Below is a small trained network, with its code and all its weights. Each question gives an input and a target symbol and asks what happens when units are switched off, that is, made to give their printed mean instead of their output.

import numpy as np


def w(rows, s, z=0):
    codes = np.array(rows[::2]) - 128.0
    scale = np.full(codes.shape[1], s)
    scale[-1] = z or s
    return codes * scale


def norm(h):
    return h / np.sqrt((h * h).mean(-1, keepdims=True) + 1e-5)


def f(y):
    return y / 2 * (1 + np.tanh(0.7978845608 * (y + 0.044715 * y**3)))


def softmax(a):
    e = np.exp(a - a.max(-1, keepdims=True))
    return e / e.sum(-1, keepdims=True)


def log_softmax(a):
    a = a - a.max(-1, keepdims=True)
    return a - np.log(np.exp(a).sum(-1, keepdims=True))


def net(x, mask):
    ids = ['αδζθμπτφψω'.index(c) for c in x.split()]
    T = len(ids)
    res = E[ids] + P[:T]
    r = norm(res)
    for j in range(2):
        rows = slice(3 * j, 3 * j + 3)
        q, k, v = (r @ M[0][rows].T for M in (Q, K, V))
        z = softmax(np.where(np.tri(T) > 0, q @ k.T / 3**0.5, -1e9)) @ v
        o = O[0][rows]
        res = res + np.where(mask[j], z, o[:, -1]) @ o[:, :-1]
    y = f(norm(res) @ A[0][:, :-1].T + A[0][:, -1])
    res = res + np.where(mask[2:10], y, B[0][:, -1]) @ B[0][:, :-1]
    return log_softmax(norm(res)[-1] @ U[:, :-1].T + U[:, -1])


Q, K, V, O, A, B = {}, {}, {}, {}, {}, {}
E = w([
[99,132,68,170,130,151,151],'α',
[97,128,125,168,168,167,114],'δ',
[81,144,101,187,172,105,168],'ζ',
[172,172,120,136,140,180,140],'θ',
[222,2,85,55,209,81,147],'μ',
[99,163,130,137,187,167,202],'π',
[84,137,146,196,212,109,115],'τ',
[167,153,91,199,145,118,92],'φ',
[171,191,150,157,198,126,184],'ψ',
[175,176,150,152,186,183,130],'ω',
],0.0077)
P = w([
[133,106,155,110,80,106,123],'0',
[118,100,155,174,104,171,143],'1',
[124,149,124,155,103,138,160],'2',
[134,184,71,130,161,109,105],'3',
[160,71,125,132,206,113,109],'4',
[156,9,124,198,170,224,170],'5',
],0.013)
Q[0] = w([
[141,162,92,216,140,130,165],'h0',
[101,149,133,178,181,132,59],'h0',
[108,88,107,2,55,124,151],'h0',
[149,123,112,163,176,126,155],'h1',
[148,97,148,239,95,198,183],'h1',
[132,207,90,176,145,108,124],'h1',
],0.0094)
K[0] = w([
[137,171,126,78,82,55,46],'h0',
[91,241,213,89,137,151,131],'h0',
[189,69,12,226,254,165,211],'h0',
[114,140,136,133,67,66,194],'h1',
[91,176,95,20,117,32,77],'h1',
[151,31,186,153,91,111,137],'h1',
],0.0075)
V[0] = w([
[188,124,60,132,194,96,168],'h0',
[71,88,139,200,107,134,190],'h0',
[144,103,64,162,48,93,96],'h0',
[162,67,88,40,138,221,225],'h1',
[146,70,76,191,77,224,74],'h1',
[167,19,155,130,254,119,77],'h1',
],0.011)
O[0] = w([
[95,190,122,177,201,123,133,2],'h0',
[64,120,59,93,102,200,115,179],'h0',
[68,99,218,105,183,156,69,176],'h0',
[160,46,103,144,68,210,71,51],'h1',
[113,72,190,163,150,164,200,149],'h1',
[139,42,108,4,128,137,163,159],'h1',
],0.012,0.0057)
A[0] = w([
[115,96,173,184,136,107,126,137],'n0',
[178,187,146,184,86,42,156,7],'n1',
[104,170,108,113,156,179,8,53],'n2',
[213,113,119,142,113,108,161,81],'n3',
[92,214,112,108,160,84,61,115],'n4',
[70,105,215,22,37,173,70,37],'n5',
[118,147,112,8,167,45,144,2],'n6',
[112,213,129,157,167,144,129,73],'n7',
],0.013,0.0049)
B[0] = w([
[203,168,130,146,87,174,139,181],'n0',
[82,87,135,154,85,43,192,210],'n1',
[2,97,102,115,139,124,158,168],'n2',
[30,76,79,126,172,139,128,227],'n3',
[186,86,101,98,182,146,148,185],'n4',
[137,61,154,56,65,79,51,255],'n5',
[74,192,147,109,42,218,175,193],'n6',
[195,148,117,111,141,37,62,163],'n7',
],0.012,0.0061)
U = w([
[217,159,174,225,63,159,135,203],'α',
[72,54,153,192,112,82,248,59],'δ',
[203,202,73,128,130,24,99,212],'ζ',
[138,187,48,204,72,184,82,224],'θ',
[188,78,150,40,79,110,90,179],'μ',
[1,128,152,210,127,179,40,48],'π',
[101,214,125,68,100,183,208,158],'τ',
[123,176,235,126,220,90,169,164],'φ',
[39,173,71,81,224,92,60,5],'ψ',
[157,75,104,123,185,204,152,28],'ω',
],0.0071,0.0025)

Each question gives the input, a string of symbols that net reads in full, and the target symbol t.
The units are the heads (3 rows each of Q, K, V and O) and the neurons (one row each of A and B). Each row of codes is followed by its name. A weight is (code - 128) times the scale printed after its matrix; where a second scale follows, it is the last column's (O, A, B and U).
mask holds one flag per unit, heads first, then neurons. A switched-off unit (its flag False) gives its mean, the last column of its rows in O or B, instead of its output. The means were averaged over made-up inputs and are rounded, as every weight is.
A unit's drop is (log p(t) with every unit on - log p(t) with that unit switched off) / (log p(t) with every unit on - log p(t) with every unit switched off).
The circuit of an input: a set's keep is (log p(t) with only the set's units on - log p(t) with every unit switched off) / (log p(t) with every unit on - log p(t) with every unit switched off). Starting from all 10 units, units are removed one at a time, each time the one whose removal leaves the highest keep (on an exact tie, the one counted first), for as long as the keep stays at least 0.8.
circuit, biggest first: the units of the circuit, biggest drop first
k most important neurons: the k neurons with the biggest drops, biggest first
heads that matter: for each layer, one digit per head in row order, 1 if its drop is at least 0.15 and else 0, layers parted by /
input τ δ ω ω δ, target τ: circuit, biggest first => (h1 n6)
input δ τ π, target μ: circuit, biggest first => (h0 n5)
input θ π ψ φ, target α: heads that matter => 11
input μ φ φ π π, target φ: circuit, biggest first => (h0)
input φ ω π ψ δ ω, target φ: circuit, biggest first => (h0 h1)
input θ φ ω, target α: circuit, biggest first => (h1 h0)
input τ ω ω ω α θ, target τ: circuit, biggest first => (h1 n6)
input φ μ φ φ τ φ, target φ: circuit, biggest first => (h1 h0)
input θ ζ ω, target α: heads that matter => 01
input μ δ ω α φ ζ, target α: circuit, biggest first => (h0 n0 n3)
input φ ω τ φ α θ, target φ: heads that matter => 01
input μ ω ζ ω, target ω: circuit, biggest first => (h1 h0)
input ψ δ ω, target ζ: circuit, biggest first => (h0 n7)
input μ α δ, target μ: heads that matter => 01
input ζ τ ζ φ τ, target ψ: circuit, biggest first => (h0 h1)
input ψ ω α ω ω, target ζ: heads that matter => 11
input ω τ δ φ, target δ: most important neuron => (n1)
input μ μ ζ φ μ, target ζ: heads that matter => 11
input τ θ τ ζ, target τ: heads that matter => 01
input ω ψ ζ δ α, target δ: 2 most important neurons => (n1 n3)
input δ τ ω τ, target μ: heads that matter => 10
